Below are the code and all the weights of a small trained network. Each question names an input and a class and asks about switching units off, where a switched-off unit gives its printed mean instead of its output.

import numpy as np


def w(rows, s, z=0):
    codes = np.array(rows[::2]) - 128.0
    scale = np.full(codes.shape[1], s)
    scale[-1] = z or s
    return codes * scale


def norm(h):
    return h / np.sqrt((h * h).mean(-1, keepdims=True) + 1e-5)


def f(y):
    return np.maximum(y, 0)


def log_softmax(a):
    a = a - a.max(-1, keepdims=True)
    return a - np.log(np.exp(a).sum(-1, keepdims=True))


def net(x, mask):
    res = np.array(x, float).reshape(1, 8) / 4 @ E
    u = 0
    for l in range(2):
        y = f(norm(res) @ A[l][:, :-1].T + A[l][:, -1])
        res = res + np.where(mask[u : u + 13], y, B[l][:, -1]) @ B[l][:, :-1]
        u += 13
    return log_softmax(norm(res)[-1] @ U[:, :-1].T + U[:, -1])


A, B = {}, {}
E = w([
[157,86,94,53,164,182,138,50],'x0',
[172,163,161,132,171,238,181,210],'x1',
[132,96,254,41,118,97,125,150],'x2',
[125,129,130,129,128,128,128,127],'x3',
[131,131,127,127,124,129,128,127],'x4',
[79,52,117,127,49,120,242,134],'x5',
[132,59,77,105,57,180,44,195],'x6',
[127,127,128,131,129,128,127,128],'x7',
],0.0093)
A[0] = w([
[150,117,116,107,127,192,120,211,104],'0.n1',
[150,164,128,121,171,160,1,139,18],'0.n2',
[132,100,92,118,93,69,53,100,81],'0.n3',
[135,100,99,74,129,187,114,91,1],'0.n4',
[144,172,143,145,191,115,163,89,28],'0.n5',
[117,127,87,145,137,112,116,110,116],'0.n6',
[115,153,130,181,92,104,87,223,80],'0.n7',
[127,64,95,126,57,152,193,158,60],'0.n8',
[136,92,98,88,165,177,109,101,34],'0.n9',
[144,162,135,139,168,188,159,154,70],'0.n10',
[134,66,88,112,88,179,29,191,38],'0.n11',
[129,144,39,167,126,180,114,145,85],'0.n12',
[127,93,193,59,125,134,82,167,79],'0.n13',
],0.023,0.0053)
B[0] = w([
[36,86,135,128,90,157,29,154,226],'0.n1',
[91,158,48,80,187,57,215,221,225],'0.n2',
[41,67,109,106,87,188,31,154,207],'0.n3',
[182,40,163,163,192,105,135,113,184],'0.n4',
[80,156,190,210,99,121,180,109,190],'0.n5',
[172,112,146,102,69,99,112,136,172],'0.n6',
[206,19,162,145,220,106,138,84,214],'0.n7',
[97,162,68,85,182,73,194,197,234],'0.n8',
[175,48,153,151,197,87,124,100,183],'0.n9',
[61,82,122,97,90,149,32,143,195],'0.n10',
[56,231,219,189,104,147,203,38,254],'0.n11',
[247,157,128,107,46,133,121,147,221],'0.n12',
[252,152,100,123,45,128,127,134,218],'0.n13',
],0.024,0.015)
A[1] = w([
[140,139,164,158,145,185,128,195,119],'1.n1',
[79,113,112,86,111,181,33,105,5],'1.n2',
[114,193,47,95,199,138,154,152,25],'1.n3',
[94,207,173,164,137,176,142,54,32],'1.n4',
[133,107,127,157,150,107,100,116,156],'1.n5',
[174,145,173,110,114,138,109,147,135],'1.n6',
[195,82,146,152,240,149,122,72,1],'1.n7',
[122,148,114,83,146,91,126,139,120],'1.n8',
[106,163,58,107,158,126,174,153,44],'1.n9',
[159,211,152,157,202,111,53,166,163],'1.n10',
[106,147,85,109,133,96,74,58,94],'1.n11',
[106,174,132,183,141,186,159,94,81],'1.n12',
[255,190,101,117,65,148,102,135,53],'1.n13',
],0.024,0.0041)
B[1] = w([
[140,94,77,92,93,96,132,73,170],'1.n1',
[69,125,230,100,160,236,91,214,218],'1.n2',
[91,211,88,147,207,60,95,187,199],'1.n3',
[149,176,178,117,62,2,108,98,242],'1.n4',
[128,138,127,113,161,171,107,99,182],'1.n5',
[108,115,52,173,106,123,118,102,202],'1.n6',
[232,125,164,98,252,180,52,66,214],'1.n7',
[121,166,103,161,128,150,139,136,200],'1.n8',
[95,138,95,157,232,142,118,138,221],'1.n9',
[88,84,117,62,125,149,214,121,138],'1.n10',
[121,109,118,60,87,166,153,163,140],'1.n11',
[148,155,175,74,73,68,137,114,198],'1.n12',
[201,130,57,226,18,193,161,133,255],'1.n13',
],0.03,0.0089)
U = w([
[146,123,146,153,150,114,91,167,255],'0',
[88,164,28,89,235,65,204,217,95],'1',
[87,161,227,112,66,48,162,48,85],'2',
[25,31,133,49,84,217,34,172,87],'3',
[215,122,40,180,58,206,168,123,89],'4',
[208,2,158,100,251,116,108,48,88],'5',
],0.0094,0.016)

Each question gives the input, the list of numbers given to net, and the class t.
The units are the neurons (one row each of A and B). Each row of codes is followed by its name. A weight is (code - 128) times the scale printed after its matrix; where a second scale follows, it is the last column's (A, B and U).
mask holds one flag per neuron, layer by layer. A switched-off neuron (its flag False) gives its mean, the last column of its row in B, instead of its output. The means were averaged over made-up inputs and are rounded, as every weight is.
A unit's drop is (log p(t) with every unit on - log p(t) with that unit switched off) / (log p(t) with every unit on - log p(t) with every unit switched off).
The circuit of an input: a set's keep is (log p(t) with only the set's units on - log p(t) with every unit switched off) / (log p(t) with every unit on - log p(t) with every unit switched off). Starting from the 12 units with the biggest drops (on a tie, the unit counted first), units are removed one at a time, each time the one whose removal leaves the highest keep (on an exact tie, the one counted first), for as long as the keep stays at least 0.8.
circuit, biggest first: the units of the circuit, biggest drop first
k most important neurons: the k neurons with the biggest drops, biggest first
top k neurons in layer l: the k neurons of layer l with the biggest drops, biggest first
input [8,-5,-4,6,8,-4,6,4], class 5: circuit, biggest first -> [0.n9]
input [-4,-2,8,-6,0,-5,0,3], class 4: 3 most important neurons -> [0.n13 1.n13 0.n8]
input [-2,-3,8,6,-6,-1,-7,-6], class 4: 2 most important neurons -> [0.n11 0.n13]
input [1,7,-5,3,8,1,-5,-6], class 3: top 2 neurons in layer 0 -> [0.n10 0.n11]
input [-4,-4,3,4,8,2,-3,2], class 3: 3 most important neurons -> [0.n11 0.n2 0.n8]
input [-8,5,-2,-3,0,5,-5,-2], class 5: top 2 neurons in layer 0 -> [0.n7 0.n11]
input [-8,-4,-2,-4,-3,-8,6,6], class 1: top 3 neurons in layer 0 -> [0.n2 0.n4 0.n9]
input [6,4,1,7,7,-2,-2,-5], class 5: 3 most important neurons -> [0.n9 0.n4 0.n3]
input [8,5,-3,1,-6,-6,2,6], class 5: 2 most important neurons -> [0.n9 0.n4]
input [5,8,7,2,7,3,-3,-4], class 3: 2 most important neurons -> [0.n10 0.n12]
input [6,5,-6,3,-1,-8,-6,1], class 1: 4 most important neurons -> [0.n2 0.n11 0.n7 0.n13]
input [8,7,2,-2,4,2,-5,-5], class 5: 2 most important neurons -> [0.n9 0.n4]
input [6,-6,8,5,-4,-2,4,6], class 4: 2 most important neurons -> [0.n13 0.n1]
input [5,0,7,7,1,1,6,5], class 4: circuit, biggest first -> [0.n13]
input [-2,4,-6,-1,-8,5,-5,4], class 4: top 2 neurons in layer 0 -> [0.n2 0.n11]
input [-4,8,-7,3,7,0,-1,4], class 3: top 2 neurons in layer 0 -> [0.n10 0.n1]
input [-7,-6,8,4,3,3,-1,5], class 4: top 2 neurons in layer 0 -> [0.n13 0.n1]
input [-2,-1,3,-1,-3,5,6,-5], class 2: 3 most important neurons -> [0.n11 0.n2 1.n4]
input [4,-4,2,3,-7,-1,1,2], class 3: 3 most important neurons -> [0.n3 0.n7 1.n2]
input [2,6,1,5,-2,5,7,6], class 2: circuit, biggest first -> [0.n11]
input [8,-3,-6,-1,-3,1,-8,-1], class 2: 2 most important neurons -> [0.n5 0.n7]
input [-4,8,8,-8,3,8,-2,-2], class 1: 4 most important neurons -> [0.n8 0.n12 0.n3 0.n6]
input [-5,-6,-6,-8,4,8,-6,5], class 1: top 3 neurons in layer 0 -> [0.n11 0.n12 0.n13]
input [-4,6,8,-6,0,1,1,5], class 4: top 2 neurons in layer 0 -> [0.n13 0.n3]
input [-2,-5,-3,1,8,-5,5,1], class 1: top 2 neurons in layer 0 -> [0.n2 0.n1]
